Here is a tiny trained network, its code and every weight. The questions are about switching its units off for an input and a class, where a switched-off unit gives its printed mean instead of its output.

import numpy as np


def w(rows, s, z=0):
    codes = np.array(rows[::2]) - 128.0
    scale = np.full(codes.shape[1], s)
    scale[-1] = z or s
    return codes * scale


def norm(h):
    return h / np.sqrt((h * h).mean(-1, keepdims=True) + 1e-5)


def f(y):
    return y / 2 * (1 + np.tanh(0.7978845608 * (y + 0.044715 * y**3)))


def log_softmax(a):
    a = a - a.max(-1, keepdims=True)
    return a - np.log(np.exp(a).sum(-1, keepdims=True))


def net(x, mask):
    res = np.array(x, float).reshape(1, 7) / 4 @ E
    u = 0
    for l in range(4):
        y = f(norm(res) @ A[l][:, :-1].T + A[l][:, -1])
        res = res + np.where(mask[u : u + 3], y, B[l][:, -1]) @ B[l][:, :-1]
        u += 3
    return log_softmax(norm(res)[-1] @ U[:, :-1].T + U[:, -1])


A, B = {}, {}
E = w([
[94,129,4,216,142,123,166,32],'x0',
[122,131,129,125,136,126,128,127],'x1',
[124,128,131,130,135,126,124,131],'x2',
[42,222,156,169,91,187,198,223],'x3',
[125,129,126,125,128,129,127,131],'x4',
[123,117,133,129,130,131,134,124],'x5',
[62,129,130,159,50,43,49,59],'x6',
],0.012)
A[0] = w([
[220,62,199,5,169,138,95,116,3],'0.n1',
[213,157,206,2,140,173,137,196,151],'0.n2',
[115,100,239,78,62,60,78,178,102],'0.n3',
],0.0086,0.0068)
B[0] = w([
[246,181,109,139,140,27,93,119,198],'0.n1',
[71,38,160,169,142,59,97,194,255],'0.n2',
[110,211,97,87,99,246,163,75,192],'0.n3',
],0.013,0.0097)
A[1] = w([
[167,72,105,159,254,142,90,132,35],'1.n1',
[191,159,182,5,55,160,62,61,25],'1.n2',
[108,134,74,140,170,169,158,206,3],'1.n3',
],0.0085,0.0082)
B[1] = w([
[150,162,42,71,109,159,147,81,251],'1.n1',
[196,100,237,82,83,146,226,12,250],'1.n2',
[125,75,134,185,170,124,246,127,146],'1.n3',
],0.012,0.0021)
A[2] = w([
[224,52,189,27,100,189,255,58,2],'2.n1',
[180,53,22,120,178,99,109,74,52],'2.n2',
[231,163,93,133,173,224,180,113,142],'2.n3',
],0.0087,0.0051)
B[2] = w([
[218,82,150,135,32,133,94,28,187],'2.n1',
[64,103,101,76,118,191,44,175,254],'2.n2',
[203,127,156,135,196,122,246,173,199],'2.n3',
],0.012,0.0066)
A[3] = w([
[172,131,6,88,235,198,228,157,68],'3.n1',
[95,177,98,216,171,74,212,110,2],'3.n2',
[163,211,102,19,67,255,147,156,100],'3.n3',
],0.0084,0.0047)
B[3] = w([
[194,158,119,110,183,213,104,99,254],'3.n1',
[170,128,106,166,65,88,252,179,167],'3.n2',
[105,175,145,21,162,162,116,114,177],'3.n3',
],0.019,0.0059)
U = w([
[222,76,158,97,203,38,51,181,168],'0',
[209,104,217,67,55,115,106,18,100],'1',
[53,89,219,180,173,125,172,244,202],'2',
[46,250,201,58,72,203,117,106,71],'3',
[200,132,49,52,225,225,75,84,63],'4',
[46,56,35,149,142,94,33,38,255],'5',
[178,151,63,210,195,186,237,181,64],'6',
[53,214,39,212,36,76,190,106,97],'7',
],0.017,0.0044)

Each question gives the input, the list of numbers given to net, and the class t.
The units are the neurons (one row each of A and B). Each row of codes is followed by its name. A weight is (code - 128) times the scale printed after its matrix; where a second scale follows, it is the last column's (A, B and U).
mask holds one flag per neuron, layer by layer. A switched-off neuron (its flag False) gives its mean, the last column of its row in B, instead of its output. The means were averaged over made-up inputs and are rounded, as every weight is.
A unit's drop is (log p(t) with every unit on - log p(t) with that unit switched off) / (log p(t) with every unit on - log p(t) with every unit switched off).
The circuit of an input: a set's keep is (log p(t) with only the set's units on - log p(t) with every unit switched off) / (log p(t) with every unit on - log p(t) with every unit switched off). Starting from all 12 units, units are removed one at a time, each time the one whose removal leaves the highest keep (on an exact tie, the one counted first), for as long as the keep stays at least 0.8.
circuit, biggest first: the units of the circuit, biggest drop first
k most important neurons: the k neurons with the biggest drops, biggest first
k most important neurons of layer l: the k neurons of layer l with the biggest drops, biggest first
drop when u is switched off: that unit's drop, to one decimal
input [8,-1,3,1,-1,-2,7], class 7: circuit, biggest first => [3.n2]
input [-3,3,7,-3,6,4,3], class 1: 2 most important neurons => [1.n2; 0.n3]
input [0,3,-2,6,5,-6,-3], class 2: circuit, biggest first => [0.n3; 3.n1]
input [-1,-1,-6,-3,6,-1,1], class 1: 2 most important neurons of layer 0 => [0.n2; 0.n3]
input [1,5,2,-4,1,0,3], class 5: 2 most important neurons => [0.n3; 3.n1]
input [0,8,0,1,-6,0,7], class 3: 3 most important neurons => [0.n2; 0.n3; 0.n1]
input [0,1,-6,1,-7,-5,-4], class 2: 2 most important neurons => [0.n2; 0.n1]
input [-7,-1,1,1,1,-3,3], class 3: 3 most important neurons => [0.n3; 0.n2; 3.n3]
input [-4,-4,0,7,-6,-1,0], class 2: 2 most important neurons => [0.n2; 3.n1]
input [5,-2,5,1,-3,-7,3], class 7: 2 most important neurons of layer 2 => [2.n2; 2.n1]
input [4,5,7,1,6,-6,3], class 7: 2 most important neurons of layer 0 => [0.n1; 0.n2]
input [-2,5,3,-3,-3,-5,-8], class 0: drop when 0.n2 is switched off => 0.6
input [-3,7,-8,-2,5,8,-7], class 0: drop when 0.n1 is switched off => 0.2
input [-4,-8,-5,3,1,-7,-7], class 2: drop when 2.n3 is switched off => 0.0
input [-1,1,-6,-1,5,8,-1], class 0: circuit, biggest first => [0.n1]
